Below are the code and all the weights of a small trained network. Each question names an input and a class and asks about switching units off, where a switched-off unit gives its printed mean instead of its output.

import numpy as np


def w(rows, s, z=0):
    codes = np.array(rows[::2]) - 128.0
    scale = np.full(codes.shape[1], s)
    scale[-1] = z or s
    return codes * scale


def norm(h):
    return h / np.sqrt((h * h).mean(-1, keepdims=True) + 1e-5)


def f(y):
    return y / 2 * (1 + np.tanh(0.7978845608 * (y + 0.044715 * y**3)))


def log_softmax(a):
    a = a - a.max(-1, keepdims=True)
    return a - np.log(np.exp(a).sum(-1, keepdims=True))


def net(x, mask):
    res = np.array(x, float).reshape(1, 5) / 4 @ E
    u = 0
    for l in range(4):
        y = f(norm(res) @ A[l][:, :-1].T + A[l][:, -1])
        res = res + np.where(mask[u : u + 9], y, B[l][:, -1]) @ B[l][:, :-1]
        u += 9
    return log_softmax(norm(res)[-1] @ U[:, :-1].T + U[:, -1])


A, B = {}, {}
E = w([
[130,99,72,149,253,112,187,50,150,192,128,155],'x0',
[117,126,122,129,120,127,128,120,123,126,126,130],'x1',
[165,33,160,142,78,41,181,131,84,164,232,100],'x2',
[128,137,122,124,131,121,117,125,129,122,147,134],'x3',
[145,161,140,61,121,162,188,138,79,131,137,194],'x4',
],0.0044)
A[0] = w([
[126,143,127,155,123,87,115,123,130,94,174,94,132],'L0N1',
[82,217,148,88,75,216,28,170,139,34,46,107,207],'L0N2',
[143,76,111,158,184,60,210,64,94,173,157,108,12],'L0N3',
[116,189,60,132,247,192,104,42,181,179,59,176,3],'L0N4',
[164,195,136,134,112,93,137,141,131,180,111,103,145],'L0N5',
[110,126,140,161,52,82,87,190,192,121,144,75,40],'L0N6',
[175,90,213,124,5,66,98,152,60,122,162,99,65],'L0N7',
[142,182,161,30,112,152,192,126,77,149,111,219,150],'L0N8',
[122,135,145,135,94,154,168,147,168,160,121,144,99],'L0N9',
],0.0031,0.0013)
B[0] = w([
[149,68,130,167,113,163,136,149,98,134,85,129,140],'L0N1',
[192,44,98,128,129,53,79,95,174,254,118,202,252],'L0N2',
[157,172,133,105,85,108,49,137,188,145,120,171,199],'L0N3',
[70,134,130,128,146,178,193,151,124,30,173,83,252],'L0N4',
[122,60,63,123,135,165,107,116,89,111,80,131,130],'L0N5',
[127,80,223,109,181,145,114,76,112,119,110,116,158],'L0N6',
[81,158,110,116,180,198,139,116,139,68,149,56,216],'L0N7',
[151,120,166,39,113,164,216,107,84,141,90,140,190],'L0N8',
[114,125,73,163,118,115,135,163,118,101,166,180,123],'L0N9',
],0.0039)
A[1] = w([
[147,89,126,186,123,96,176,84,100,231,201,97,101],'L1N1',
[187,106,145,123,84,104,67,137,162,217,68,181,132],'L1N2',
[115,146,126,129,96,162,50,205,115,52,90,156,115],'L1N3',
[117,171,150,93,169,173,128,154,147,77,118,178,158],'L1N4',
[99,62,80,243,127,98,34,120,255,101,126,31,253],'L1N5',
[151,113,175,106,70,159,128,139,44,50,169,31,80],'L1N6',
[118,92,150,157,143,86,212,132,142,67,142,107,116],'L1N7',
[106,116,140,135,186,55,196,82,133,231,178,126,30],'L1N8',
[168,92,190,60,103,128,98,144,68,149,152,159,115],'L1N9',
],0.0036,0.0026)
B[1] = w([
[158,125,167,109,121,168,84,40,130,183,99,198,159],'L1N1',
[164,101,143,154,129,98,98,30,139,243,183,194,160],'L1N2',
[192,87,125,134,154,50,163,91,76,218,195,171,131],'L1N3',
[138,82,144,93,109,81,234,67,83,73,146,145,150],'L1N4',
[95,176,190,247,227,34,80,158,82,72,121,73,254],'L1N5',
[55,120,112,147,54,166,145,169,126,151,142,66,160],'L1N6',
[114,174,97,86,152,175,91,149,141,101,68,180,143],'L1N7',
[156,120,160,61,66,135,58,159,95,140,11,140,149],'L1N8',
[154,229,27,115,119,176,185,167,253,187,178,149,154],'L1N9',
],0.0033,0.0068)
A[2] = w([
[196,147,230,174,166,32,137,138,151,160,106,199,181],'L2N1',
[141,119,216,180,181,41,74,99,98,150,54,150,134],'L2N2',
[125,120,105,187,200,62,38,95,143,183,118,136,29],'L2N3',
[125,109,118,144,77,175,113,146,105,184,213,120,117],'L2N4',
[207,147,68,75,70,115,114,94,155,195,90,200,73],'L2N5',
[82,78,163,199,100,77,61,190,145,73,112,4,7],'L2N6',
[100,151,83,231,169,83,156,118,122,72,90,33,50],'L2N7',
[103,80,195,181,105,71,15,121,179,163,106,59,106],'L2N8',
[187,102,95,50,90,145,95,124,176,161,80,178,8],'L2N9',
],0.0041,0.0016)
B[2] = w([
[96,92,37,126,81,79,126,106,94,136,77,131,223],'L2N1',
[135,136,77,57,43,130,144,136,193,88,137,108,244],'L2N2',
[177,139,86,132,72,103,118,138,202,86,35,83,233],'L2N3',
[111,153,144,108,131,124,180,176,151,92,42,93,146],'L2N4',
[96,108,210,136,167,134,90,168,45,135,220,116,213],'L2N5',
[127,143,170,97,186,183,174,135,39,183,192,253,253],'L2N6',
[55,174,209,97,122,143,146,210,169,221,180,118,235],'L2N7',
[242,100,109,129,131,233,122,38,63,56,147,137,255],'L2N8',
[75,125,152,119,152,135,151,154,109,204,192,161,168],'L2N9',
],0.005,0.0045)
A[3] = w([
[151,175,127,104,166,144,152,145,113,138,131,176,155],'L3N1',
[78,179,158,94,158,166,190,196,102,157,172,153,137],'L3N2',
[133,121,152,124,120,120,131,154,93,196,122,178,94],'L3N3',
[61,93,119,64,22,106,170,188,117,186,99,113,145],'L3N4',
[176,136,111,154,86,103,15,132,170,130,106,140,91],'L3N5',
[188,163,154,86,104,75,145,100,68,123,125,167,133],'L3N6',
[50,186,160,192,162,92,91,179,217,129,100,59,54],'L3N7',
[211,92,64,172,60,104,59,89,139,74,45,135,3],'L3N8',
[145,91,166,114,113,81,117,125,101,254,170,231,35],'L3N9',
],0.005,0.0018)
B[3] = w([
[69,83,156,162,111,133,110,86,104,127,113,93,171],'L3N1',
[191,84,104,181,101,69,97,67,153,104,67,90,255],'L3N2',
[110,165,123,123,155,132,51,134,96,111,191,110,164],'L3N3',
[142,185,61,69,118,121,145,194,225,153,154,187,172],'L3N4',
[186,77,123,171,116,128,233,27,127,174,68,98,170],'L3N5',
[79,134,132,190,146,144,100,180,204,150,84,136,168],'L3N6',
[81,163,159,118,116,32,19,254,175,108,147,115,180],'L3N7',
[197,60,106,227,6,84,81,49,189,158,71,46,202],'L3N8',
[67,172,51,112,179,132,12,185,76,194,172,191,222],'L3N9',
],0.005,0.006)
U = w([
[207,67,104,205,61,83,78,31,163,159,61,83,175],'0',
[84,145,79,79,156,118,53,157,79,235,165,217,255],'1',
[144,102,245,177,128,197,135,134,14,77,215,83,66],'2',
[140,163,107,49,40,145,254,219,199,99,151,102,63],'3',
[32,189,169,158,190,56,82,211,207,66,102,70,101],'4',
[76,104,117,93,202,170,251,20,101,52,52,141,64],'5',
],0.0088,0.0013)

Each question gives the input, the list of numbers given to net, and the class t.
The units are the neurons (one row each of A and B). Each row of codes is followed by its name. A weight is (code - 128) times the scale printed after its matrix; where a second scale follows, it is the last column's (A, B and U).
mask holds one flag per neuron, layer by layer. A switched-off neuron (its flag False) gives its mean, the last column of its row in B, instead of its output. The means were averaged over made-up inputs and are rounded, as every weight is.
A unit's drop is (log p(t) with every unit on - log p(t) with that unit switched off) / (log p(t) with every unit on - log p(t) with every unit switched off).
The circuit of an input: a set's keep is (log p(t) with only the set's units on - log p(t) with every unit switched off) / (log p(t) with every unit on - log p(t) with every unit switched off). Starting from the 12 units with the biggest drops (on a tie, the unit counted first), units are removed one at a time, each time the one whose removal leaves the highest keep (on an exact tie, the one counted first), for as long as the keep stays at least 0.8.
circuit, biggest first: the units of the circuit, biggest drop first
top k neurons: the k neurons with the biggest drops, biggest first
top k neurons in layer l: the k neurons of layer l with the biggest drops, biggest first
drop of u: that unit's drop, to one decimal
input [4,-1,-6,-5,0], class 4: circuit, biggest first : (L2N8, L3N7)
input [0,-1,7,-8,7], class 3: top neuron : (L0N2)
input [0,-4,-8,-2,-4], class 0: top 2 neurons : (L0N2, L0N7)
input [-6,8,-1,-7,8], class 1: top 2 neurons : (L0N2, L0N4)
input [-2,1,1,1,-4], class 2: circuit, biggest first : (L2N8, L2N6)
input [0,3,8,-4,-2], class 2: top 4 neurons : (L0N2, L0N7, L2N8, L2N6)
input [0,3,3,-8,-5], class 2: circuit, biggest first : (L0N2, L2N6)
input [0,7,-7,-7,1], class 1: top 4 neurons : (L0N2, L1N5, L0N7, L2N8)
input [3,-8,0,-5,-5], class 4: top 3 neurons : (L0N2, L1N5, L2N7)
input [2,-4,-4,8,2], class 5: top 2 neurons : (L0N4, L1N5)
input [3,8,5,-1,1], class 1: top 2 neurons : (L1N5, L2N5)
input [-8,4,3,-7,0], class 2: top 4 neurons in layer 2 : (L2N6, L2N2, L2N3, L2N1)
input [0,5,8,5,-2], class 2: top 2 neurons : (L0N2, L0N7)
input [2,-4,-1,7,-8], class 4: top neuron : (L1N5)
input [-5,-2,1,-3,2], class 3: top 2 neurons : (L0N7, L0N3)
input [4,3,-3,-4,1], class 5: top 2 neurons : (L1N5, L1N4)
input [-6,1,-5,3,1], class 1: top 2 neurons in layer 3 : (L3N9, L3N2)
input [5,-7,0,6,-6], class 4: top 2 neurons in layer 0 : (L0N2, L0N4)
input [-2,-7,6,6,0], class 2: top 2 neurons in layer 0 : (L0N8, L0N7)
input [-1,1,6,3,5], class 3: drop of L0N2 : 1.0
input [5,-8,-4,7,-3], class 4: drop of L0N2 : 0.0
input [3,-3,-8,7,6], class 5: drop of L0N4 : 0.3
